Below are the code and all the weights of a small trained network. Each question names an input and a target symbol and asks about switching units off, where a switched-off unit gives its printed mean instead of its output.

import numpy as np


def w(rows, s, z=0):
    codes = np.array(rows[::2]) - 128.0
    scale = np.full(codes.shape[1], s)
    scale[-1] = z or s
    return codes * scale


def norm(h):
    return h / np.sqrt((h * h).mean(-1, keepdims=True) + 1e-5)


def f(y):
    return y / 2 * (1 + np.tanh(0.7978845608 * (y + 0.044715 * y**3)))


def softmax(a):
    e = np.exp(a - a.max(-1, keepdims=True))
    return e / e.sum(-1, keepdims=True)


def log_softmax(a):
    a = a - a.max(-1, keepdims=True)
    return a - np.log(np.exp(a).sum(-1, keepdims=True))


def net(x, mask):
    ids = ['ΔΣΨΩαβγεζηθμξ'.index(c) for c in x.split()]
    T = len(ids)
    res = E[ids] + P[:T]
    u = 0
    for l in range(2):
        r = norm(res)
        for j in range(2):
            rows = slice(2 * j, 2 * j + 2)
            q, k, v = (r @ M[l][rows].T for M in (Q, K, V))
            z = softmax(np.where(np.tri(T) > 0, q @ k.T / 2**0.5, -1e9)) @ v
            o = O[l][rows]
            res = res + np.where(mask[u + j], z, o[:, -1]) @ o[:, :-1]
        u += 2
        y = f(norm(res) @ A[l][:, :-1].T + A[l][:, -1])
        res = res + np.where(mask[u : u + 4], y, B[l][:, -1]) @ B[l][:, :-1]
        u += 4
    return log_softmax(norm(res)[-1] @ U[:, :-1].T + U[:, -1])


Q, K, V, O, A, B = {}, {}, {}, {}, {}, {}
E = w([
[118,158,164,169,118,83,207,75,153,179,125,129],'Δ',
[212,159,144,87,127,92,95,114,125,197,149,121],'Σ',
[113,166,94,151,100,133,171,142,87,227,126,150],'Ψ',
[152,158,162,159,125,134,103,178,82,189,136,130],'Ω',
[129,115,196,212,114,84,101,133,213,246,114,121],'α',
[145,79,177,136,107,110,176,161,79,161,137,96],'β',
[135,79,108,219,131,104,138,168,138,129,160,108],'γ',
[86,75,118,134,171,157,79,118,158,134,143,26],'ε',
[95,73,117,125,174,65,115,134,109,147,128,145],'ζ',
[94,94,117,163,72,81,95,67,127,126,107,116],'η',
[169,96,99,119,94,103,160,161,187,108,68,143],'θ',
[176,97,118,167,154,148,158,96,116,116,110,146],'μ',
[141,182,78,158,144,135,158,151,107,121,121,91],'ξ',
],0.011)
P = w([
[179,102,91,88,125,137,121,145,178,229,178,155],'0',
[137,112,81,101,116,153,132,133,171,255,152,119],'1',
[143,103,91,125,112,146,139,121,162,234,141,107],'2',
[133,110,96,136,113,157,146,120,140,200,144,108],'3',
[131,116,118,135,119,143,139,117,122,185,139,109],'4',
[136,128,118,145,120,132,136,122,124,171,131,106],'5',
[143,144,129,145,122,118,128,133,122,161,115,106],'6',
[133,141,137,153,119,116,127,132,113,142,114,106],'7',
[136,154,146,160,123,113,130,131,116,125,89,104],'8',
[141,163,157,160,126,99,116,133,110,109,98,101],'9',
[144,166,166,150,127,85,111,125,103,90,87,101],'10',
[136,176,179,146,123,83,94,111,97,87,74,85],'11',
[153,171,187,150,124,74,81,115,97,76,60,81],'12',
[142,176,192,157,132,73,67,126,98,65,58,68],'13',
],0.006)
Q[0] = w([
[151,108,101,157,133,69,117,128,62,160,3,62],'L0H0',
[79,161,142,85,121,155,131,134,92,74,155,185],'L0H0',
[154,115,136,131,96,65,118,112,94,194,68,46],'L0H1',
[87,104,103,80,91,186,145,108,104,100,154,150],'L0H1',
],0.006)
K[0] = w([
[125,185,189,133,163,101,133,104,163,6,122,82],'L0H0',
[105,93,147,73,62,175,133,120,166,253,144,132],'L0H0',
[166,154,163,157,112,112,130,159,87,27,84,179],'L0H1',
[113,111,103,102,171,184,133,170,202,174,147,125],'L0H1',
],0.0054)
V[0] = w([
[114,179,29,86,124,116,46,163,117,75,176,29],'L0H0',
[220,233,205,85,207,139,110,67,149,201,118,76],'L0H0',
[131,227,62,179,194,147,162,131,167,126,86,187],'L0H1',
[176,165,177,92,115,163,75,252,118,176,172,161],'L0H1',
],0.004)
O[0] = w([
[178,112,60,117,98,21,173,159,118,131,255,140,62],'L0H0',
[195,133,53,181,200,144,197,129,153,86,76,204,170],'L0H0',
[147,70,181,187,131,134,70,149,133,129,193,234,2],'L0H1',
[98,250,206,145,167,82,132,87,178,111,133,137,122],'L0H1',
],0.0055,0.0023)
A[0] = w([
[141,223,110,80,55,154,125,123,120,191,91,201,11],'L0N0',
[41,89,123,38,127,162,80,126,120,141,75,100,2],'L0N1',
[63,99,141,85,179,123,119,121,115,45,125,116,109],'L0N2',
[164,137,48,159,158,192,155,12,100,3,76,127,72],'L0N3',
],0.0036,0.00099)
B[0] = w([
[139,27,110,58,56,192,75,104,119,135,117,40,167],'L0N0',
[149,119,145,111,187,146,154,121,95,145,71,255,255],'L0N1',
[175,171,77,132,175,39,81,131,112,179,60,103,118],'L0N2',
[101,86,125,168,88,149,98,187,63,113,184,84,142],'L0N3',
],0.0048,0.00081)
Q[1] = w([
[96,135,138,64,104,225,163,160,142,49,213,209],'L1H0',
[63,111,114,92,90,119,94,115,126,105,130,217],'L1H0',
[102,106,112,133,61,131,98,97,80,121,92,186],'L1H1',
[96,166,150,91,108,244,144,137,153,54,213,255],'L1H1',
],0.0059)
K[1] = w([
[128,132,134,135,124,154,131,113,149,224,163,130],'L1H0',
[148,130,116,118,121,186,133,108,146,160,155,118],'L1H0',
[172,148,168,121,101,166,143,134,123,125,140,81],'L1H1',
[107,112,152,110,126,164,172,125,179,254,184,156],'L1H1',
],0.0097)
V[1] = w([
[94,139,171,185,205,168,154,147,41,92,177,46],'L1H0',
[181,143,103,132,46,164,185,143,115,87,81,72],'L1H0',
[122,43,115,151,248,233,45,83,178,85,126,69],'L1H1',
[111,103,86,49,210,186,253,193,80,162,129,146],'L1H1',
],0.0043)
O[1] = w([
[152,90,59,147,128,149,117,41,226,229,131,119,8],'L1H0',
[154,84,164,98,214,199,123,177,148,118,228,78,109],'L1H0',
[254,186,168,80,61,165,118,101,112,136,129,135,127],'L1H1',
[177,94,168,187,168,58,49,135,123,39,118,58,103],'L1H1',
],0.0058,0.0014)
A[1] = w([
[174,242,229,205,79,119,176,114,167,181,115,151,169],'L1N0',
[113,252,99,180,78,159,81,86,89,147,141,117,86],'L1N1',
[105,96,89,146,158,67,67,40,125,165,97,199,160],'L1N2',
[16,93,98,97,30,170,87,56,128,61,182,114,7],'L1N3',
],0.0038,0.0015)
B[1] = w([
[79,85,97,56,112,146,119,122,87,2,213,139,254],'L1N0',
[101,133,80,158,129,194,85,163,190,99,172,66,157],'L1N1',
[188,140,28,149,111,228,138,83,116,93,174,125,221],'L1N2',
[192,190,112,163,165,96,187,208,57,137,53,59,121],'L1N3',
],0.0043,0.0026)
U = w([
[136,109,114,88,112,165,156,181,218,62,63,179,106],'Δ',
[141,90,95,137,209,42,106,106,101,167,126,239,171],'Σ',
[80,192,188,120,152,156,53,195,69,99,176,157,76],'Ψ',
[170,250,83,187,192,137,212,177,144,99,122,140,118],'Ω',
[63,188,149,124,139,161,184,27,183,76,154,182,178],'α',
[105,143,132,112,230,160,129,78,195,146,87,8,138],'β',
[72,115,195,163,86,118,67,117,206,204,169,164,98],'γ',
[244,170,144,58,98,123,113,72,145,133,197,116,89],'ε',
[97,153,118,156,44,34,60,66,69,113,46,94,250],'ζ',
[57,91,64,64,77,183,145,126,81,242,134,131,13],'η',
[117,54,196,45,150,103,169,195,77,126,107,77,182],'θ',
[214,54,158,173,119,244,95,92,99,106,102,169,57],'μ',
[174,58,60,178,107,65,141,165,137,109,255,102,98],'ξ',
],0.0057,0.0023)

Each question gives the input, a string of symbols that net reads in full, and the target symbol t.
The units are the heads (2 rows each of Q, K, V and O) and the neurons (one row each of A and B). Each row of codes is followed by its name. A weight is (code - 128) times the scale printed after its matrix; where a second scale follows, it is the last column's (O, A, B and U).
mask holds one flag per unit, layer by layer, with each layer's heads first. A switched-off unit (its flag False) gives its mean, the last column of its rows in O or B, instead of its output. The means were averaged over made-up inputs and are rounded, as every weight is.
A unit's drop is (log p(t) with every unit on - log p(t) with that unit switched off) / (log p(t) with every unit on - log p(t) with every unit switched off).
The circuit of an input: a set's keep is (log p(t) with only the set's units on - log p(t) with every unit switched off) / (log p(t) with every unit on - log p(t) with every unit switched off). Starting from all 12 units, units are removed one at a time, each time the one whose removal leaves the highest keep (on an exact tie, the one counted first), for as long as the keep stays at least 0.8.
units of the circuit, in order: the units of the circuit, biggest drop first
top k neurons: the k neurons with the biggest drops, biggest first
which heads matter: for each layer, one digit per head in row order, 1 if its drop is at least 0.15 and else 0, layers parted by /
input ζ ξ Σ ε, target ζ: units of the circuit, in order	L1H0, L1H1, L0H1
input ε α ζ ε β β γ ζ ε ξ α ξ μ, target ξ: which heads matter	10 / 00
input Ψ Σ ζ β ε ζ, target ζ: which heads matter	00 / 11
input ε ζ ε ζ Σ ξ η, target ξ: which heads matter	10 / 00
input η ζ γ Σ ξ η η Σ, target η: which heads matter	00 / 01
input ζ ξ ξ ζ, target ξ: units of the circuit, in order	L0H0
input ζ ε Σ, target ζ: which heads matter	00 / 10
input Ω γ η ζ β β Σ β, target β: units of the circuit, in order	L1H0, L0H1
input θ ζ μ ε Σ ε, target ε: units of the circuit, in order	L1H1, L0H0
input η ζ η ξ β α β ζ θ Σ β α β Ω, target β: units of the circuit, in order	L1H0, L0H1, L0H0
input ε ζ ζ β ζ β, target ζ: which heads matter	00 / 11
input γ γ η Σ, target η: units of the circuit, in order	L1H1, L0H0
input Ω α α, target α: which heads matter	11 / 00
input ζ ζ η β Σ μ η μ η, target μ: top neuron	L0N1
input ε ε β η θ ε β β ζ ε ζ ξ Ω, target ξ: which heads matter	10 / 10
input γ ε β θ, target θ: which heads matter	10 / 10
input ζ Σ ε ξ α, target ξ: units of the circuit, in order	L0H0, L1N0
input ζ ε ζ Ω, target ζ: which heads matter	00 / 11
input Ω γ θ β ζ Σ β θ, target θ: units of the circuit, in order	L1H0, L0H0
input Ω ξ Σ γ ζ α ζ, target ζ: units of the circuit, in order	L1H0
input ζ ζ Δ Σ ξ η β θ η, target θ: which heads matter	00 / 10
input μ ε θ Δ α ζ β ξ β, target ξ: which heads matter	10 / 10
input β η η ζ Ω ξ Ω ζ Ψ η ζ Ω, target η: units of the circuit, in order	L1H1, L0N0
input ζ ξ α γ ε γ Ψ ζ Σ β, target ζ: which heads matter	00 / 10
input ζ ζ Σ ζ θ ζ α, target ζ: which heads matter	10 / 11
input ζ Ψ ε β ζ β Ω β Σ, target β: units of the circuit, in order	L0H1, L1H1, L1H0
input η Ω β γ Ω ζ α ζ β η Ω, target η: units of the circuit, in order	L1H1
